Below is a small trained network, with its code and all its weights. Each question gives an input and a class and asks what happens when units are switched off, that is, made to give their printed mean instead of their output.

import numpy as np


def w(rows, s, z=0):
    codes = np.array(rows[::2]) - 128.0
    scale = np.full(codes.shape[1], s)
    scale[-1] = z or s
    return codes * scale


def f(y):
    return y / 2 * (1 + np.tanh(0.7978845608 * (y + 0.044715 * y**3)))


def log_softmax(a):
    a = a - a.max(-1, keepdims=True)
    return a - np.log(np.exp(a).sum(-1, keepdims=True))


def net(x, mask):
    res = np.array(x, float).reshape(1, 8) / 4 @ E
    y = f(res @ A[0][:, :-1].T + A[0][:, -1])
    res = res + np.where(mask, y, B[0][:, -1]) @ B[0][:, :-1]
    return log_softmax(res[-1] @ U[:, :-1].T + U[:, -1])


A, B = {}, {}
E = w([
[130,137,153,173,3,45,138,127,122],'x0',
[117,42,150,125,111,149,201,145,103],'x1',
[125,131,125,132,129,129,134,129,128],'x2',
[130,165,152,110,101,170,124,133,26],'x3',
[128,127,125,129,126,129,126,123,127],'x4',
[127,126,129,130,130,124,124,127,126],'x5',
[130,128,126,129,133,121,129,130,125],'x6',
[128,131,123,128,133,122,136,129,126],'x7',
],0.024)
A[0] = w([
[116,52,126,116,117,136,168,133,110,182],'N0',
[136,141,104,97,158,135,122,113,166,191],'N1',
[123,167,133,125,135,149,127,134,97,207],'N2',
[125,146,146,161,8,51,139,135,135,125],'N3',
[125,243,108,126,132,118,73,124,163,243],'N4',
[137,134,144,132,136,154,134,120,92,180],'N5',
[133,141,110,148,128,137,145,111,106,106],'N6',
[130,88,120,144,146,95,142,120,252,249],'N7',
[129,152,175,146,57,94,140,128,95,110],'N8',
[127,119,134,102,146,162,124,125,174,165],'N9',
],0.017,0.015)
B[0] = w([
[94,79,133,118,122,168,131,141,151,190],'N0',
[144,142,113,140,154,127,147,157,126,182],'N1',
[121,159,140,105,128,158,131,139,103,179],'N2',
[157,106,156,133,27,64,125,84,153,255],'N3',
[148,251,120,131,144,101,109,96,115,251],'N4',
[131,129,150,92,130,170,148,137,116,167],'N5',
[140,129,123,139,110,154,127,112,125,133],'N6',
[125,112,105,148,144,106,70,168,232,227],'N7',
[139,103,106,155,93,101,153,116,83,205],'N8',
[111,130,122,154,154,134,142,135,122,169],'N9',
],0.02,0.04)
U = w([
[134,188,76,163,208,137,60,178,186,215],'0',
[132,209,144,78,162,203,111,107,74,203],'1',
[154,168,121,159,82,57,62,70,230,23],'2',
[150,180,142,150,62,106,119,34,59,17],'3',
[71,49,103,144,190,207,95,181,212,190],'4',
[77,79,164,54,143,231,169,158,90,255],'5',
[118,7,137,155,66,101,90,135,219,66],'6',
[122,28,163,135,45,142,184,116,69,79],'7',
],0.011,0.0046)

Each question gives the input, the list of numbers given to net, and the class t.
The units are the neurons (one row each of A and B). Each row of codes is followed by its name. A weight is (code - 128) times the scale printed after its matrix; where a second scale follows, it is the last column's (A, B and U).
mask holds one flag per neuron, in row order. A switched-off neuron (its flag False) gives its mean, the last column of its row in B, instead of its output. The means were averaged over made-up inputs and are rounded, as every weight is.
A unit's drop is (log p(t) with every unit on - log p(t) with that unit switched off) / (log p(t) with every unit on - log p(t) with every unit switched off).
The circuit of an input: a set's keep is (log p(t) with only the set's units on - log p(t) with every unit switched off) / (log p(t) with every unit on - log p(t) with every unit switched off). Starting from all 10 units, units are removed one at a time, each time the one whose removal leaves the highest keep (on an exact tie, the one counted first), for as long as the keep stays at least 0.8.
units of the circuit, in order: the units of the circuit, biggest drop first
unit that matters most: the unit with the biggest drop
k most important neurons: the k neurons with the biggest drops, biggest first
drop when u is switched off: that unit's drop, to one decimal
input [3,5,-7,-5,4,-5,2,2], class 6: unit that matters most	N4
input [-6,2,2,1,8,7,-2,7], class 5: 2 most important neurons	N7, N4
input [-5,1,-1,-2,-3,-7,0,6], class 4: units of the circuit, in order	N4, N3
input [3,5,4,1,-3,3,-5,0], class 7: units of the circuit, in order	N7, N4
input [-2,4,2,0,-3,3,-6,-6], class 4: 2 most important neurons	N3, N4
input [7,-1,2,3,8,0,2,4], class 3: 2 most important neurons	N7, N8
input [8,0,-2,1,1,-7,-3,-4], class 3: 2 most important neurons	N7, N8
input [6,7,-7,2,5,-6,2,-4], class 7: 2 most important neurons	N7, N8
input [-1,4,5,3,-2,-4,-1,-3], class 5: 3 most important neurons	N3, N7, N4
input [-4,-6,7,-1,2,5,-4,4], class 0: drop when N4 is switched off	0.0
input [5,1,0,8,-3,0,6,7], class 7: drop when N4 is switched off	0.9
input [7,2,1,-6,2,4,5,-6], class 6: drop when N4 is switched off	0.9
